Below are the code and all the weights of a small trained network. Each question names an input and a class and asks about switching units off, where a switched-off unit gives its printed mean instead of its output.

import numpy as np


def w(rows, s, z=0):
    codes = np.array(rows[::2]) - 128.0
    scale = np.full(codes.shape[1], s)
    scale[-1] = z or s
    return codes * scale


def f(y):
    return y / 2 * (1 + np.tanh(0.7978845608 * (y + 0.044715 * y**3)))


def log_softmax(a):
    a = a - a.max(-1, keepdims=True)
    return a - np.log(np.exp(a).sum(-1, keepdims=True))


def net(x, mask):
    res = np.array(x, float).reshape(1, 6) / 4 @ E
    y = f(res @ A[0][:, :-1].T + A[0][:, -1])
    res = res + np.where(mask, y, B[0][:, -1]) @ B[0][:, :-1]
    return log_softmax(res[-1] @ U[:, :-1].T + U[:, -1])


A, B = {}, {}
E = w([
[137,130,137,119,133,124,136],'x0',
[120,123,117,138,122,133,114],'x1',
[108,247,85,79,148,25,64],'x2',
[39,122,40,71,60,72,211],'x3',
[139,135,128,121,114,145,125],'x4',
[182,110,68,101,252,223,123],'x5',
],0.014)
A[0] = w([
[109,46,127,126,97,125,119,142],'n0',
[132,158,133,100,198,155,68,117],'n1',
[111,64,107,90,111,154,171,149],'n2',
[154,92,12,71,188,153,166,1],'n3',
[145,112,171,118,211,188,74,85],'n4',
[122,61,177,166,89,141,188,225],'n5',
[175,155,93,158,179,153,101,77],'n6',
[190,143,236,203,110,113,53,164],'n7',
[190,2,134,186,148,213,191,243],'n8',
],0.013,0.0063)
B[0] = w([
[144,87,158,133,117,135,201,156],'n0',
[218,200,118,239,90,129,162,171],'n1',
[88,152,137,158,132,190,169,168],'n2',
[108,148,192,120,210,157,6,176],'n3',
[185,103,56,56,69,58,199,194],'n4',
[110,81,164,128,128,181,165,190],'n5',
[212,131,137,169,90,103,127,165],'n6',
[92,113,178,83,216,153,35,200],'n7',
[73,58,46,51,109,121,125,252],'n8',
],0.011,0.034)
U = w([
[125,47,160,114,218,202,90,216],'0',
[99,114,63,52,39,11,160,159],'1',
[129,222,176,139,201,112,33,207],'2',
[229,163,123,191,125,95,146,2],'3',
[118,100,171,166,85,162,229,38],'4',
],0.011,0.0061)

Each question gives the input, the list of numbers given to net, and the class t.
The units are the neurons (one row each of A and B). Each row of codes is followed by its name. A weight is (code - 128) times the scale printed after its matrix; where a second scale follows, it is the last column's (A, B and U).
mask holds one flag per neuron, in row order. A switched-off neuron (its flag False) gives its mean, the last column of its row in B, instead of its output. The means were averaged over made-up inputs and are rounded, as every weight is.
A unit's drop is (log p(t) with every unit on - log p(t) with that unit switched off) / (log p(t) with every unit on - log p(t) with every unit switched off).
The circuit of an input: a set's keep is (log p(t) with only the set's units on - log p(t) with every unit switched off) / (log p(t) with every unit on - log p(t) with every unit switched off). Starting from all 9 units, units are removed one at a time, each time the one whose removal leaves the highest keep (on an exact tie, the one counted first), for as long as the keep stays at least 0.8.
units of the circuit, in order: the units of the circuit, biggest drop first
unit that matters most: the unit with the biggest drop
k most important neurons: the k neurons with the biggest drops, biggest first
drop of u: that unit's drop, to one decimal
input [-4,-3,-6,6,-1,1], class 0: units of the circuit, in order => [n4]
input [-6,0,1,-2,7,1], class 3: units of the circuit, in order => [n8, n3]
input [0,6,-3,2,-7,0], class 4: 3 most important neurons => [n7, n3, n4]
input [-6,-2,7,-2,-2,1], class 3: units of the circuit, in order => [n3, n8]
input [8,-5,4,-6,7,0], class 2: 2 most important neurons => [n7, n0]
input [6,5,0,-4,7,7], class 1: 2 most important neurons => [n4, n8]
input [-5,-6,3,0,1,1], class 3: units of the circuit, in order => [n8, n7]
input [-1,1,-3,0,2,2], class 1: 3 most important neurons => [n7, n8, n3]
input [-7,-1,-8,0,-3,-7], class 0: 2 most important neurons => [n4, n7]
input [8,-3,-7,-2,-8,3], class 1: 2 most important neurons => [n8, n4]
input [7,8,-6,8,-4,0], class 4: 3 most important neurons => [n7, n0, n2]
input [-8,7,4,-3,-7,5], class 3: drop of n0 => 0.0
input [5,8,-3,-6,-7,4], class 1: drop of n4 => 0.4
input [-3,-5,-5,0,0,1], class 1: drop of n7 => 0.8
input [8,7,-4,-3,-6,6], class 1: unit that matters most => n4
